[[127 125]
 [140 115]
 [109 153]
 [133 120]]
|
[[127 125]
 [140 115]
 [109 153]]

[[125 107 142]
 [121 156 108]
 [127 130 114]]
|
[[125 107]
 [121 156]
 [127 130]]

[[141 127]
 [124 151]
 [150 140]
 [112 133]]
|
[[141 127]
 [124 151]
 [150 140]]

[[141 101 146]
 [138 106 143]
 [142 124 127]]
|
[[141 101]
 [138 106]
 [142 124]]

[[140 124 118 141 119]
 [106 142 127 130 136]
 [139 126 108 125 126]
 [108 122 138 123 136]]
|
[[140 124]
 [106 142]
 [139 126]]

[[122 118 137]
 [119 129 123]
 [126 149 103]
 [135 114 139]
 [120 131 116]]
|
[[122 118]
 [119 129]
 [126 149]]

[[126 158]
 [149 117]
 [133 131]
 [145 154]]
|
[[126 158]
 [149 117]
 [133 131]]

[[113 121 118]
 [142 137 137]
 [153 136 143]
 [113 126 121]]
|
[[113 121]
 [142 137]
 [153 136]]

[[114 134 128]
 [127 105 121]
 [130 107 120]
 [137 116 121]]
|
[[114 134]
 [127 105]
 [130 107]]
---
[[121 132]
 [144 115]
 [153 108]]
|
[[108 153]
 [115 144]
 [132 121]]

[[130 111 122 126 137 131 125 150]
 [127 131 126 129 127 128 129 129]
 [128 148 137 133 116 127 133 102]
 [130 127 127 129 128 129 127 131]
 [129 134 129 129 122 127 129 121]]
|
[[121 129 127 122 129 129 134 129]
 [131 127 129 128 129 127 127 130]
 [102 133 127 116 133 137 148 128]
 [129 129 128 127 129 126 131 127]
 [150 125 131 137 126 122 111 130]]

[[143 120 103 118 138 123 112 144 133 139 136]
 [147 124 115 133 135 127 115 126 120 125 148]]
|
[[148 125 120 126 115 127 135 133 115 124 147]
 [136 139 133 144 112 123 138 118 103 120 143]]

[[120 130 133]
 [131 121 127]
 [133 123 125]
 [138 131 120]
 [127 130 128]
 [115 105 145]
 [139 131 121]
 [140 119 130]
 [117 108 141]
 [141 117 132]]
|
[[132 117 141]
 [141 108 117]
 [130 119 140]
 [121 131 139]
 [145 105 115]
 [128 130 127]
 [120 131 138]
 [125 123 133]
 [127 121 131]
 [133 130 120]]

[[134 121 127 127 129]
 [132 141 122 116 119]
 [130 123 130 128 129]
 [128 132 123 118 119]
 [132 120 126 125 122]
 [132 111 135 126 128]
 [127 150 121 122 118]]
|
[[118 122 121 150 127]
 [128 126 135 111 132]
 [122 125 126 120 132]
 [119 118 123 132 128]
 [129 128 130 123 130]
 [119 116 122 141 132]
 [129 127 127 121 134]]

[[141 145 123 143 112 132 138 135 134 133]
 [113 133 131 139 135 111 117 107 107 146]
 [128 114 132 126 111 139 144 139 144 127]
 [114 101 133 111 130 136 129 131 136 122]
 [130 147 126 146 133 114 121 115 111 139]]
|
[[139 111 115 121 114 133 146 126 147 130]
 [122 136 131 129 136 130 111 133 101 114]
 [127 144 139 144 139 111 126 132 114 128]
 [146 107 107 117 111 135 139 131 133 113]
 [133 134 135 138 132 112 143 123 145 141]]
---
[[108 151 154 128 139 138 120 109 125 153 121 122 135 136 102 103]
 [139 133 106 129 132 119 120 124 151 152 110 116 115 131 147 127]
 [104 143 113 126 132 149 139 152 129 114 149 136 137 111 124 126]
 [147 102 119 102 143 134 101 106 106 113 122 127 149 134 137 139]
 [135 141 136 129 105 103 115 124 143 147 130 115 140 106 120 125]
 [116 124 104 138 115 139 148 122 107 151 114 116 124 136 130 142]]
|
[[108 139 104 147 135 116]
 [151 133 143 102 141 124]
 [154 106 113 119 136 104]
 [128 129 126 102 129 138]
 [139 132 132 143 105 115]
 [138 119 149 134 103 139]
 [120 120 139 101 115 148]
 [109 124 152 106 124 122]
 [125 151 129 106 143 107]
 [153 152 114 113 147 151]
 [121 110 149 122 130 114]
 [122 116 136 127 115 116]
 [135 115 137 149 140 124]
 [136 131 111 134 106 136]
 [102 147 124 137 120 130]
 [103 127 126 139 125 142]]

[[124 136]
 [112 139]
 [141 145]
 [148 103]
 [140 151]
 [109 147]
 [140 125]
 [107 107]
 [121 111]
 [111 150]
 [129 113]]
|
[[124 112 141 148 140 109 140 107 121 111 129]
 [136 139 145 103 151 147 125 107 111 150 113]]

[[154 140 111]
 [137 130 146]
 [114 122 129]
 [142 128 108]
 [102 113 124]
 [154 144 117]]
|
[[154 137 114 142 102 154]
 [140 130 122 128 113 144]
 [111 146 129 108 124 117]]

[[122 129 138 130 116]
 [101 127 128 130 130]]
|
[[122 101]
 [129 127]
 [138 128]
 [130 130]
 [116 130]]

[[148 111 108]
 [109 149 108]
 [128 129 125]
 [151 153 154]
 [153 110 117]
 [104 125 138]
 [112 148 112]
 [134 133 132]
 [156 111 102]]
|
[[148 109 128 151 153 104 112 134 156]
 [111 149 129 153 110 125 148 133 111]
 [108 108 125 154 117 138 112 132 102]]

[[103 114 127 143 132 129]
 [102 117 126 145 133 131]
 [138 127 129 109 110 108]
 [154 135 128 109 128 129]
 [142 126 129 109 118 114]
 [117 117 128 120 108 104]
 [115 115 128 121 110 105]
 [101 113 127 136 120 117]
 [126 120 129 114 109 104]]
|
[[103 102 138 154 142 117 115 101 126]
 [114 117 127 135 126 117 115 113 120]
 [127 126 129 128 129 128 128 127 129]
 [143 145 109 109 109 120 121 136 114]
 [132 133 110 128 118 108 110 120 109]
 [129 131 108 129 114 104 105 117 104]]

[[133 127 127]
 [116 126 132]
 [107 119 140]
 [125 127 130]
 [121 128 130]
 [123 126 131]
 [134 133 123]
 [130 127 128]
 [130 128 127]
 [134 129 126]
 [115 122 136]
 [128 129 127]]
|
[[133 116 107 125 121 123 134 130 130 134 115 128]
 [127 126 119 127 128 126 133 127 128 129 122 129]
 [127 132 140 130 130 131 123 128 127 126 136 127]]

[[104 115]
 [144 131]
 [128 120]
 [106 118]]
|
[[104 144 128 106]
 [115 131 120 118]]

[[127 128 127 129 128 128 127 126 132 132 131 127 132]
 [126 139 137 150 111 148 119 131 122 133 150 148 123]
 [128 128 127 128 128 127 128 127 128 128 128 128 129]]
|
[[127 126 128]
 [128 139 128]
 [127 137 127]
 [129 150 128]
 [128 111 128]
 [128 148 127]
 [127 119 128]
 [126 131 127]
 [132 122 128]
 [132 133 128]
 [131 150 128]
 [127 148 128]
 [132 123 129]]
---
[[134 142 146]
 [136 132 150]
 [128 143 129]]
|
[[136 132 150]
 [128 143 129]]

[[156 113 129 125 128]
 [129 115 132 125 128]
 [124 101 100 141 100]]
|
[[129 115 132]
 [124 101 100]]

[[136 112  99]
 [112 157 115]
 [154 118 154]
 [136 105 154]
 [106 157 123]]
|
[[112 157 115]
 [154 118 154]]

[[124 139 128]
 [132 101 130]
 [156 136 131]
 [133 143 119]]
|
[[132 101 130]
 [156 136 131]]

[[107 150 147 140 144]
 [154 146 139 144 143]
 [148 146 140 134 142]
 [152 109 112 108 112]
 [102 149 150 146 155]]
|
[[154 146 139]
 [148 146 140]]

[[117 117 109 138]
 [119 113 109 136]
 [139 106 131 128]]
|
[[119 113 109]
 [139 106 131]]

[[151 132 133 129 132]
 [138 125 137 156 131]
 [135 126 135 146 129]
 [111 130 132 110 110]
 [135 131 117 112 139]]
|
[[138 125 137]
 [135 126 135]]
